[128 = 0]
<73> [127, 110, 132, 97, 111, 106, 112, 130, 109, 121, 122, 141, 145, 151, 148, 93, 115, 167, 105, 171, 106, 128, 150, 157]
<73> [155, 116, 132, 62, 142, 119, 120, 141, 106, 135, 92, 143, 103, 150, 119, 146, 149, 101, 112, 139, 190, 102, 141, 103]
<78> [137, 131, 167, 151, 105, 154, 110, 122, 148, 134, 94, 36, 104, 158, 166, 145, 86, 107, 128, 117, 193, 103, 130, 114]
<80> [117, 87, 150, 144, 85, 99, 102, 92, 148, 138, 85, 89, 138, 126, 170, 142, 125, 173, 100, 138, 131, 121, 128, 150]
<73> [94, 131, 159, 144, 115, 163, 115, 111, 139, 130, 135, 108, 136, 148, 140, 109, 99, 128, 129, 164, 134, 123, 129, 125]
<78> [170, 163, 121, 179, 140, 140, 127, 137, 120, 133, 140, 108, 147, 84, 148, 142, 120, 126, 143, 123, 80, 162, 144, 130]
<73> [132, 113, 140, 122, 113, 129, 108, 131, 129, 128, 124, 115, 125, 138, 146, 125, 114, 142, 125, 141, 122, 119, 135, 146]
<73> [112, 128, 119, 174, 119, 149, 132, 121, 171, 117, 149, 95, 102, 95, 123, 159, 116, 117, 156, 80, 124, 121, 92, 139]
<78> [150, 132, 101, 151, 126, 94, 147, 127, 137, 116, 117, 99, 124, 108, 136, 142, 132, 139, 125, 77, 129, 140, 117, 138]
<78> [90, 123, 141, 109, 83, 130, 106, 124, 123, 126, 119, 133, 133, 150, 148, 90, 87, 169, 119, 193, 103, 105, 147, 136]
<73> [125, 109, 148, 128, 116, 136, 108, 112, 141, 123, 115, 96, 123, 137, 151, 133, 114, 134, 115, 142, 151, 120, 126, 143]
<72> [115, 175, 102, 121, 114, 140, 142, 124, 128, 111, 104, 113, 103, 101, 128, 132, 91, 118, 129, 157, 151, 112, 134, 85]
<80> [102, 123, 110, 136, 124, 127, 131, 112, 142, 107, 149, 143, 134, 103, 124, 118, 123, 150, 125, 140, 99, 138, 114, 152]
<80> [137, 138, 105, 127, 111, 99, 131, 127, 118, 126, 107, 135, 134, 101, 140, 130, 125, 156, 119, 140, 100, 132, 141, 125]
<72> [167, 143, 140, 99, 167, 171, 113, 139, 116, 116, 130, 116, 107, 127, 130, 145, 121, 77, 126, 154, 179, 127, 140, 118]
<73> [158, 132, 150, 119, 128, 138, 114, 158, 111, 155, 119, 125, 121, 149, 131, 138, 131, 108, 143, 123, 132, 114, 148, 112]
<78> [147, 127, 141, 122, 121, 145, 100, 154, 113, 140, 144, 145, 131, 126, 139, 124, 118, 136, 143, 157, 80, 124, 151, 144]
<72> [117, 88, 157, 161, 131, 126, 129, 125, 154, 148, 148, 112, 133, 160, 117, 139, 157, 120, 143, 59, 136, 127, 98, 149]
<80> [119, 133, 131, 101, 145, 138, 129, 121, 114, 121, 130, 150, 137, 140, 121, 109, 129, 120, 113, 166, 145, 133, 137, 120]
<80> [145, 126, 157, 114, 164, 145, 136, 137, 116, 132, 136, 112, 134, 187, 120, 112, 137, 87, 122, 110, 188, 133, 130, 121]
<72> [104, 139, 125, 129, 128, 130, 144, 119, 131, 140, 118, 145, 125, 123, 107, 136, 142, 115, 133, 125, 142, 121, 120, 92]
<78> [142, 125, 123, 150, 121, 133, 117, 135, 140, 138, 133, 128, 117, 91, 129, 162, 136, 127, 148, 109, 98, 126, 122, 133]
<72> [112, 104, 133, 114, 87, 106, 114, 130, 133, 150, 98, 137, 113, 131, 131, 143, 134, 151, 130, 128, 119, 95, 129, 119]
<72> [122, 147, 131, 137, 120, 148, 119, 112, 132, 135, 107, 122, 122, 94, 136, 151, 119, 120, 127, 162, 134, 124, 135, 97]
<78> [186, 111, 144, 114, 156, 108, 129, 145, 113, 130, 114, 90, 129, 173, 142, 131, 144, 106, 112, 82, 182, 137, 135, 144]
<72> [104, 91, 150, 155, 98, 105, 119, 113, 145, 156, 120, 126, 145, 140, 135, 133, 148, 159, 129, 104, 102, 123, 117, 141]
<80> [157, 136, 129, 131, 98, 100, 111, 119, 115, 155, 62, 110, 130, 94, 161, 164, 132, 148, 112, 151, 124, 121, 157, 96]
<78> [164, 119, 169, 105, 152, 148, 109, 146, 106, 140, 127, 110, 133, 182, 141, 116, 127, 99, 120, 139, 168, 127, 150, 131]
<72> [152, 176, 80, 142, 170, 141, 161, 149, 120, 78, 183, 129, 131, 102, 115, 100, 103, 114, 140, 112, 103, 166, 123, 152]
<78> [155, 139, 102, 136, 138, 100, 149, 138, 123, 114, 129, 114, 130, 122, 130, 125, 130, 133, 125, 90, 126, 144, 126, 139]
<80> [142, 149, 116, 142, 168, 151, 149, 129, 137, 113, 149, 118, 117, 112, 109, 144, 136, 85, 139, 95, 159, 144, 110, 118]
<80> [156, 123, 110, 114, 116, 83, 141, 132, 127, 115, 89, 85, 110, 143, 144, 135, 122, 137, 109, 87, 173, 118, 127, 130]
<73> [117, 107, 134, 119, 109, 144, 102, 119, 149, 115, 125, 113, 102, 114, 141, 146, 109, 134, 128, 146, 136, 106, 118, 146]
<72> [81, 125, 126, 159, 115, 115, 155, 112, 148, 150, 127, 142, 135, 130, 99, 134, 154, 130, 142, 86, 124, 123, 101, 100]
<80> [130, 134, 138, 151, 136, 152, 126, 139, 136, 141, 150, 129, 124, 122, 118, 141, 133, 108, 154, 108, 114, 128, 121, 124]
<73> [133, 125, 125, 139, 125, 88, 138, 122, 105, 125, 131, 133, 179, 151, 148, 78, 128, 175, 103, 139, 87, 164, 148, 158]
<72> [113, 102, 131, 69, 91, 97, 129, 151, 127, 137, 89, 123, 85, 187, 116, 125, 123, 130, 127, 103, 184, 66, 125, 110]
<73> [112, 131, 121, 127, 135, 141, 124, 102, 136, 119, 125, 142, 130, 92, 126, 141, 132, 127, 117, 162, 129, 136, 123, 122]
<78> [136, 107, 121, 147, 137, 125, 121, 121, 144, 145, 135, 157, 124, 76, 113, 179, 174, 123, 143, 99, 98, 135, 109, 132]
<80> [127, 114, 124, 113, 98, 111, 115, 108, 144, 126, 76, 97, 99, 109, 148, 163, 121, 138, 110, 134, 168, 100, 124, 115]
[101, 102, 138, 95, 122, 127, 125, 124, 135, 112, 133, 127, 118, 172, 123, 102, 117, 133, 115, 135, 161, 109, 118, 146] : <80>
[104, 116, 113, 52, 76, 78, 128, 144, 107, 138, 70, 157, 99, 164, 121, 113, 121, 159, 112, 153, 151, 70, 146, 95] : <72>
[95, 122, 108, 156, 98, 102, 142, 126, 144, 142, 133, 154, 130, 102, 111, 137, 144, 158, 148, 97, 74, 122, 110, 125] : <72>
[133, 150, 136, 124, 156, 136, 135, 122, 97, 127, 140, 149, 172, 144, 132, 87, 128, 129, 109, 177, 116, 164, 154, 124] : <78>
[106, 107, 130, 160, 111, 136, 124, 133, 160, 124, 161, 116, 115, 128, 122, 133, 121, 137, 155, 84, 100, 118, 99, 160] : <80>
[137, 111, 111, 96, 114, 90, 121, 145, 105, 125, 128, 165, 140, 134, 132, 104, 133, 169, 117, 146, 83, 128, 146, 156] : <72>
[137, 158, 117, 97, 109, 132, 119, 162, 99, 152, 108, 170, 110, 110, 117, 138, 123, 124, 148, 166, 98, 100, 159, 83] : <80>
[132, 120, 139, 154, 121, 115, 119, 112, 125, 140, 122, 123, 160, 119, 149, 124, 135, 155, 116, 140, 96, 150, 138, 141] : <80>
[112, 130, 106, 86, 134, 128, 147, 155, 126, 110, 148, 155, 96, 154, 91, 113, 125, 110, 143, 106, 150, 101, 113, 123] : <78>
[120, 97, 124, 137, 128, 87, 137, 88, 139, 131, 100, 127, 149, 116, 133, 143, 166, 151, 96, 111, 143, 146, 114, 135] : <78>
[133, 121, 132, 87, 100, 116, 109, 134, 116, 128, 89, 118, 109, 144, 147, 126, 107, 142, 113, 162, 150, 97, 148, 120] : <72>
[114, 100, 142, 86, 117, 129, 113, 114, 137, 112, 105, 108, 104, 159, 137, 125, 114, 126, 105, 148, 190, 100, 122, 135] : <73>
[127, 121, 144, 116, 141, 129, 132, 117, 125, 128, 117, 116, 134, 159, 128, 119, 134, 114, 111, 129, 173, 130, 128, 120] : <78>
[120, 125, 124, 138, 127, 141, 129, 129, 147, 122, 140, 120, 109, 118, 119, 143, 125, 116, 143, 106, 134, 118, 109, 131] : <80>
[133, 116, 151, 136, 137, 135, 126, 131, 131, 136, 136, 110, 134, 161, 130, 122, 132, 115, 130, 107, 147, 130, 124, 136] : <80>
[126, 129, 128, 141, 111, 128, 126, 152, 130, 131, 149, 125, 125, 140, 129, 114, 111, 141, 150, 110, 92, 120, 128, 144] : <73>
[156, 130, 121, 130, 145, 138, 117, 139, 122, 116, 151, 134, 132, 107, 136, 130, 125, 128, 132, 136, 99, 145, 135, 156] : <72>
[131, 103, 172, 122, 110, 134, 88, 116, 116, 149, 110, 121, 154, 150, 164, 116, 121, 153, 107, 185, 114, 129, 157, 143] : <78>
[130, 129, 122, 109, 143, 123, 131, 111, 120, 125, 112, 144, 134, 116, 125, 134, 144, 123, 108, 151, 149, 137, 132, 115] : <73>

[60] [104, 111, 183, 115, 169, 115, 101, 109, 189, 142, 139, 172, 95, 107, 90, 73, 141, 125, 152, 155, 152, 125, 149, 80]
[66] [157, 123, 121, 121, 103, 115, 121, 91, 134, 123, 142, 118, 137, 132, 85, 87, 137, 107, 146, 104, 125, 111, 116, 135]
[73] [175, 100, 122, 161, 140, 118, 127, 127, 114, 136, 130, 123, 103, 102, 123, 112, 149, 168, 114, 85, 173, 117, 93, 177]
[66] [141, 87, 124, 172, 102, 117, 166, 138, 157, 137, 157, 149, 159, 182, 115, 143, 103, 125, 99, 121, 117, 137, 151, 168]
[66] [118, 139, 133, 126, 107, 142, 137, 143, 139, 120, 121, 128, 153, 158, 140, 145, 131, 117, 102, 151, 110, 136, 157, 141]
[73] [133, 113, 134, 140, 162, 122, 93, 114, 140, 133, 150, 125, 95, 139, 121, 122, 122, 126, 138, 129, 127, 141, 138, 137]
[60] [92, 161, 139, 115, 120, 111, 128, 101, 93, 107, 75, 148, 121, 99, 157, 113, 140, 121, 106, 151, 149, 132, 122, 121]
[71] [140, 136, 120, 91, 117, 116, 139, 136, 125, 141, 129, 138, 110, 116, 143, 142, 129, 174, 143, 120, 121, 113, 124, 86]
[71] [129, 151, 90, 98, 117, 97, 113, 156, 110, 124, 145, 155, 79, 107, 163, 135, 146, 171, 115, 137, 107, 117, 129, 113]
[60] [140, 101, 132, 137, 165, 118, 127, 140, 139, 144, 138, 147, 76, 75, 129, 111, 131, 178, 135, 95, 154, 114, 97, 115]
[60] [120, 153, 135, 88, 103, 112, 95, 107, 156, 114, 140, 144, 115, 159, 119, 104, 147, 111, 123, 165, 93, 128, 174, 112]
[66] [155, 97, 109, 146, 90, 94, 142, 84, 146, 123, 159, 139, 126, 169, 102, 111, 97, 119, 120, 94, 95, 126, 134, 153]
[60] [122, 145, 117, 104, 115, 122, 147, 155, 110, 143, 131, 137, 151, 135, 141, 161, 130, 143, 147, 151, 130, 123, 135, 92]
[62] [109, 152, 127, 86, 121, 130, 108, 109, 141, 113, 129, 125, 114, 108, 114, 99, 128, 105, 151, 131, 94, 117, 128, 83]
[62] [113, 142, 115, 122, 125, 90, 101, 109, 112, 122, 143, 151, 112, 152, 133, 124, 130, 112, 130, 163, 119, 140, 151, 126]
[71] [175, 122, 140, 107, 88, 143, 149, 139, 163, 129, 116, 125, 125, 124, 126, 114, 159, 180, 94, 96, 127, 102, 131, 145]
[71] [132, 140, 119, 134, 96, 101, 134, 126, 110, 120, 124, 152, 147, 132, 121, 106, 158, 119, 106, 147, 151, 120, 131, 154]
[62] [141, 122, 133, 122, 124, 144, 140, 150, 147, 135, 132, 125, 136, 112, 116, 122, 140, 142, 130, 115, 132, 113, 120, 121]
[60] [113, 181, 123, 96, 95, 114, 129, 129, 81, 110, 81, 141, 139, 105, 158, 121, 172, 133, 105, 162, 153, 119, 126, 125]
[73] [108, 140, 132, 110, 131, 154, 112, 143, 159, 114, 135, 120, 122, 119, 122, 116, 130, 106, 125, 136, 91, 126, 140, 113]
[62] [123, 128, 138, 112, 140, 128, 109, 132, 158, 124, 136, 143, 93, 96, 117, 93, 145, 138, 127, 125, 123, 116, 127, 110]
[71] [132, 153, 119, 80, 105, 144, 121, 133, 141, 126, 138, 108, 139, 144, 122, 139, 128, 121, 152, 135, 84, 119, 144, 89]
[66] [127, 127, 132, 135, 180, 111, 103, 118, 91, 140, 114, 131, 81, 90, 152, 132, 133, 160, 146, 125, 173, 135, 102, 120]
[73] [115, 138, 108, 118, 147, 129, 123, 113, 92, 127, 120, 105, 108, 122, 158, 164, 90, 132, 154, 115, 106, 140, 111, 102]
[73] [117, 104, 155, 145, 161, 128, 134, 87, 126, 146, 119, 118, 135, 155, 125, 152, 82, 117, 161, 126, 142, 152, 132, 109]
[62] [135, 140, 131, 108, 118, 103, 104, 58, 113, 118, 117, 118, 112, 149, 122, 112, 117, 113, 146, 125, 118, 134, 134, 121]
[71] [156, 105, 136, 125, 135, 125, 118, 94, 153, 134, 146, 117, 114, 117, 85, 90, 124, 125, 159, 90, 129, 113, 109, 118]
[66] [129, 130, 152, 95, 160, 114, 99, 74, 130, 137, 112, 124, 72, 126, 145, 131, 109, 160, 158, 121, 126, 137, 134, 84]
[62] [101, 140, 140, 112, 156, 145, 119, 124, 122, 134, 116, 111, 124, 144, 154, 169, 99, 123, 151, 148, 111, 150, 145, 92]
[73] [131, 106, 128, 135, 106, 135, 142, 167, 193, 121, 159, 159, 119, 118, 107, 94, 140, 137, 90, 116, 98, 109, 140, 140]
[62] [167, 106, 138, 143, 136, 114, 124, 112, 128, 141, 129, 129, 112, 122, 115, 111, 146, 159, 127, 105, 168, 120, 114, 153]
[73] [117, 121, 130, 117, 120, 157, 156, 145, 153, 130, 125, 115, 135, 147, 151, 170, 88, 141, 121, 115, 80, 135, 143, 106]
[62] [104, 148, 131, 103, 135, 110, 91, 66, 123, 104, 115, 126, 87, 116, 128, 95, 113, 100, 141, 128, 100, 134, 128, 105]
[71] [114, 127, 138, 156, 148, 123, 106, 118, 119, 123, 127, 130, 129, 153, 133, 132, 129, 102, 114, 156, 141, 152, 148, 161]
[60] [165, 95, 133, 145, 126, 145, 159, 129, 136, 159, 148, 100, 180, 160, 91, 152, 108, 125, 169, 102, 144, 124, 118, 125]
[60] [137, 156, 62, 114, 107, 108, 106, 127, 77, 109, 152, 107, 114, 124, 138, 136, 124, 111, 142, 116, 88, 123, 106, 135]
[71] [124, 143, 123, 104, 108, 114, 124, 124, 132, 125, 134, 142, 130, 133, 122, 117, 138, 124, 133, 143, 116, 120, 140, 108]
[71] [127, 105, 162, 140, 138, 111, 131, 93, 153, 136, 124, 151, 123, 131, 104, 98, 124, 126, 132, 127, 154, 129, 134, 124]
[66] [155, 107, 150, 128, 122, 115, 131, 90, 147, 140, 129, 130, 125, 157, 112, 121, 121, 143, 135, 116, 139, 129, 141, 131]
[71] [141, 128, 129, 111, 109, 122, 150, 129, 130, 136, 121, 137, 134, 116, 125, 125, 134, 152, 133, 115, 137, 111, 118, 109]
[73] [160, 123, 141, 135, 115, 155, 161, 131, 113, 138, 93, 96, 160, 133, 141, 157, 132, 157, 118, 102, 156, 124, 113, 150]
[66] [120, 139, 140, 135, 140, 156, 113, 149, 132, 123, 124, 111, 153, 125, 115, 121, 152, 97, 127, 149, 141, 131, 133, 142]
[60] [100, 146, 118, 132, 126, 114, 120, 83, 90, 108, 108, 121, 135, 124, 129, 117, 107, 81, 139, 132, 124, 139, 113, 126]
[66] [118, 153, 139, 109, 135, 137, 103, 145, 126, 133, 136, 123, 162, 133, 102, 117, 165, 92, 157, 176, 149, 126, 144, 110]
[73] [148, 130, 134, 123, 124, 170, 133, 148, 140, 122, 112, 94, 134, 115, 134, 135, 140, 142, 113, 103, 121, 120, 118, 144]
[62] [142, 119, 106, 141, 125, 146, 163, 209, 123, 149, 152, 133, 168, 96, 114, 141, 153, 145, 137, 122, 156, 104, 99, 126]
[73] [124, 102, 143, 142, 110, 131, 168, 133, 165, 133, 132, 150, 153, 126, 104, 112, 115, 124, 118, 113, 127, 117, 126, 122]
[73] [97, 110, 176, 144, 215, 186, 83, 108, 169, 119, 110, 88, 80, 89, 124, 110, 101, 103, 143, 108, 119, 149, 117, 117]
[60] [152, 92, 134, 99, 154, 106, 148, 147, 159, 188, 183, 155, 120, 127, 95, 146, 108, 181, 210, 118, 143, 108, 125, 37]
[62] [144, 139, 157, 110, 156, 151, 99, 100, 119, 138, 109, 86, 137, 134, 114, 130, 141, 118, 169, 133, 156, 133, 127, 114]
[60] [146, 137, 138, 120, 107, 128, 122, 106, 127, 122, 115, 118, 146, 137, 110, 106, 152, 116, 125, 129, 143, 121, 131, 144]
[66] [112, 130, 117, 169, 159, 157, 110, 166, 113, 113, 131, 108, 137, 97, 124, 119, 143, 90, 113, 131, 142, 135, 105, 171]
[62] [111, 139, 124, 111, 127, 132, 135, 141, 124, 137, 133, 126, 142, 155, 145, 169, 107, 126, 144, 151, 105, 140, 149, 96]
[71] [109, 127, 133, 118, 149, 112, 104, 117, 144, 128, 143, 148, 91, 127, 131, 119, 118, 129, 136, 142, 112, 136, 144, 104]
[66] [127, 127, 145, 114, 128, 141, 149, 137, 139, 136, 107, 131, 125, 122, 149, 147, 123, 162, 120, 123, 130, 126, 131, 108]
[148, 142, 146, 110, 130, 93, 86, 71, 112, 134, 126, 129, 118, 167, 115, 113, 151, 122, 151, 159, 156, 138, 155, 130] : [66]
[108, 114, 126, 141, 138, 167, 138, 145, 161, 111, 134, 112, 128, 94, 111, 109, 105, 99, 122, 95, 91, 121, 105, 126] : [71]
[101, 103, 153, 158, 161, 118, 129, 121, 149, 128, 122, 160, 98, 112, 135, 113, 113, 133, 108, 131, 143, 141, 130, 133] : [71]
[147, 138, 124, 113, 112, 98, 111, 113, 119, 131, 136, 142, 118, 145, 125, 117, 152, 141, 129, 145, 139, 124, 143, 132] : [71]
[131, 134, 146, 137, 116, 145, 123, 167, 151, 133, 138, 132, 169, 181, 126, 147, 160, 115, 101, 180, 135, 141, 180, 160] : [62]
[124, 168, 125, 92, 94, 159, 138, 133, 112, 116, 102, 93, 180, 127, 121, 133, 144, 98, 142, 138, 116, 116, 124, 109] : [73]
[77, 170, 178, 116, 109, 131, 144, 108, 108, 108, 44, 153, 163, 119, 158, 117, 157, 109, 86, 185, 173, 138, 149, 127] : [60]
[172, 119, 81, 116, 116, 140, 132, 114, 109, 133, 158, 70, 128, 142, 119, 159, 89, 133, 173, 66, 80, 119, 97, 119] : [73]
[90, 128, 125, 152, 170, 125, 108, 125, 107, 127, 133, 127, 121, 134, 141, 147, 101, 95, 141, 153, 128, 156, 132, 126] : [71]
[142, 115, 133, 158, 128, 144, 136, 123, 123, 125, 120, 107, 155, 131, 112, 122, 131, 109, 120, 112, 148, 130, 114, 166] : [71]
[118, 139, 140, 166, 142, 117, 89, 134, 111, 121, 131, 137, 145, 176, 133, 130, 164, 91, 95, 194, 162, 160, 171, 195] : [62]
[138, 116, 142, 116, 127, 119, 123, 119, 163, 130, 132, 147, 86, 133, 140, 121, 126, 167, 108, 118, 111, 126, 147, 124] : [60]
[149, 115, 159, 126, 124, 153, 127, 101, 162, 127, 116, 104, 138, 141, 104, 111, 130, 123, 127, 108, 128, 125, 135, 139] : [66]
[140, 120, 107, 120, 98, 141, 164, 123, 129, 127, 135, 106, 161, 116, 100, 123, 103, 112, 154, 83, 103, 107, 95, 108] : [73]
[154, 145, 135, 102, 114, 75, 108, 78, 92, 141, 116, 146, 112, 154, 135, 125, 153, 158, 144, 152, 168, 129, 144, 121] : [66]
[98, 98, 139, 164, 186, 144, 137, 158, 136, 148, 146, 134, 137, 102, 112, 137, 101, 109, 161, 129, 151, 138, 107, 106] : [60]
[129, 120, 118, 160, 137, 113, 141, 157, 100, 138, 128, 148, 134, 125, 148, 147, 139, 147, 109, 140, 166, 134, 121, 157] : [66]
[117, 117, 142, 141, 140, 146, 133, 158, 156, 128, 127, 139, 120, 123, 140, 132, 131, 141, 99, 133, 124, 132, 140, 139] : [62]
[95, 138, 127, 130, 140, 154, 136, 187, 138, 132, 139, 133, 157, 123, 132, 148, 132, 107, 129, 162, 120, 132, 140, 111] : [66]
[131, 123, 108, 116, 84, 129, 151, 157, 167, 121, 160, 147, 144, 134, 107, 113, 128, 123, 114, 120, 83, 108, 138, 119] : [73]
[121, 135, 102, 152, 94, 139, 163, 193, 118, 122, 137, 140, 184, 126, 126, 137, 151, 110, 95, 145, 134, 119, 124, 161] : [66]
